Below is a small trained network, with its code and all its weights. Each question gives an input and a class and asks what happens when units are switched off, that is, made to give their printed mean instead of their output.

import numpy as np


def w(rows, s, z=0):
    codes = np.array(rows[::2]) - 128.0
    scale = np.full(codes.shape[1], s)
    scale[-1] = z or s
    return codes * scale


def f(y):
    return y / 2 * (1 + np.tanh(0.7978845608 * (y + 0.044715 * y**3)))


def log_softmax(a):
    a = a - a.max(-1, keepdims=True)
    return a - np.log(np.exp(a).sum(-1, keepdims=True))


def net(x, mask):
    res = np.array(x, float).reshape(1, 7) / 4 @ E
    y = f(res @ A[0][:, :-1].T + A[0][:, -1])
    res = res + np.where(mask, y, B[0][:, -1]) @ B[0][:, :-1]
    return log_softmax(res[-1] @ U[:, :-1].T + U[:, -1])


A, B = {}, {}
E = w([
[105,55,58,90,164,100,162,169],'x0',
[177,163,139,146,84,38,172,132],'x1',
[193,77,76,47,177,180,170,100],'x2',
[160,96,163,108,56,139,237,183],'x3',
[2,184,113,172,22,147,154,228],'x4',
[173,186,196,85,169,115,174,182],'x5',
[155,159,121,118,171,130,99,170],'x6',
],0.0093)
A[0] = w([
[132,77,121,141,115,2,78,52,163],'n1',
[121,128,135,141,120,161,184,204,170],'n2',
[201,185,121,158,106,85,142,132,173],'n3',
[201,147,98,123,176,136,115,138,192],'n4',
[53,212,85,210,135,128,3,101,200],'n5',
[48,90,110,99,103,149,139,117,56],'n6',
[170,160,222,184,122,163,86,102,113],'n7',
[121,157,137,164,92,161,188,151,3],'n8',
[164,140,124,131,249,117,139,113,140],'n9',
[150,60,89,183,127,230,178,71,246],'n10',
],0.0097,0.0031)
B[0] = w([
[134,152,104,149,2,45,208,104,188],'n1',
[174,164,71,106,121,148,137,90,165],'n2',
[135,140,163,70,173,124,185,92,167],'n3',
[110,62,187,112,176,192,106,149,175],'n4',
[104,100,200,177,190,154,5,159,253],'n5',
[211,113,159,70,205,152,158,77,152],'n6',
[182,77,85,64,236,153,191,61,178],'n7',
[144,121,143,222,90,59,110,180,155],'n8',
[89,104,147,169,172,235,88,178,190],'n9',
[175,73,162,71,97,101,186,47,184],'n10',
],0.0082,0.017)
U = w([
[116,178,10,133,34,101,174,151,37],'0',
[45,134,171,186,145,165,66,199,62],'1',
[130,122,97,65,126,160,153,123,252],'2',
],0.011,0.003)

Each question gives the input, the list of numbers given to net, and the class t.
The units are the neurons (one row each of A and B). Each row of codes is followed by its name. A weight is (code - 128) times the scale printed after its matrix; where a second scale follows, it is the last column's (A, B and U).
mask holds one flag per neuron, in row order. A switched-off neuron (its flag False) gives its mean, the last column of its row in B, instead of its output. The means were averaged over made-up inputs and are rounded, as every weight is.
A unit's drop is (log p(t) with every unit on - log p(t) with that unit switched off) / (log p(t) with every unit on - log p(t) with every unit switched off).
The circuit of an input: a set's keep is (log p(t) with only the set's units on - log p(t) with every unit switched off) / (log p(t) with every unit on - log p(t) with every unit switched off). Starting from all 10 units, units are removed one at a time, each time the one whose removal leaves the highest keep (on an exact tie, the one counted first), for as long as the keep stays at least 0.8.
circuit, biggest first: the units of the circuit, biggest drop first
top k neurons: the k neurons with the biggest drops, biggest first
drop when u is switched off: that unit's drop, to one decimal
input [5,-1,-7,8,7,1,-5], class 0: circuit, biggest first => [n5]
input [2,2,8,-3,8,4,5], class 0: circuit, biggest first => [n5; n7]
input [0,1,-6,1,-3,-2,-1], class 0: circuit, biggest first => [n1; n9; n4]
input [-6,7,3,7,2,1,5], class 0: top 2 neurons => [n5; n8]
input [1,-7,1,3,6,-6,-3], class 2: top 2 neurons => [n6; n10]
input [5,2,0,-5,-7,-7,4], class 1: top 3 neurons => [n9; n7; n4]
input [6,-5,5,-5,8,-8,-4], class 2: top 2 neurons => [n6; n10]
input [-8,-8,2,-3,-4,-1,-5], class 2: top 2 neurons => [n7; n10]
input [1,6,-3,-3,3,6,-8], class 0: top 3 neurons => [n5; n9; n4]
input [-5,7,-4,-4,-3,-2,-5], class 2: top 2 neurons => [n7; n5]
input [5,4,-5,8,-2,2,6], class 0: circuit, biggest first => [n5; n7]
input [2,-2,0,2,4,-3,-2], class 2: drop when n6 is switched off => 0.5
input [4,2,1,-5,-4,3,8], class 1: drop when n9 is switched off => 0.3
input [6,2,-7,6,6,-1,-4], class 0: circuit, biggest first => [n5]
input [4,-5,8,-7,-5,7,3], class 1: drop when n9 is switched off => 0.7
input [-8,4,-5,-1,-3,-5,2], class 2: drop when n8 is switched off => 0.2
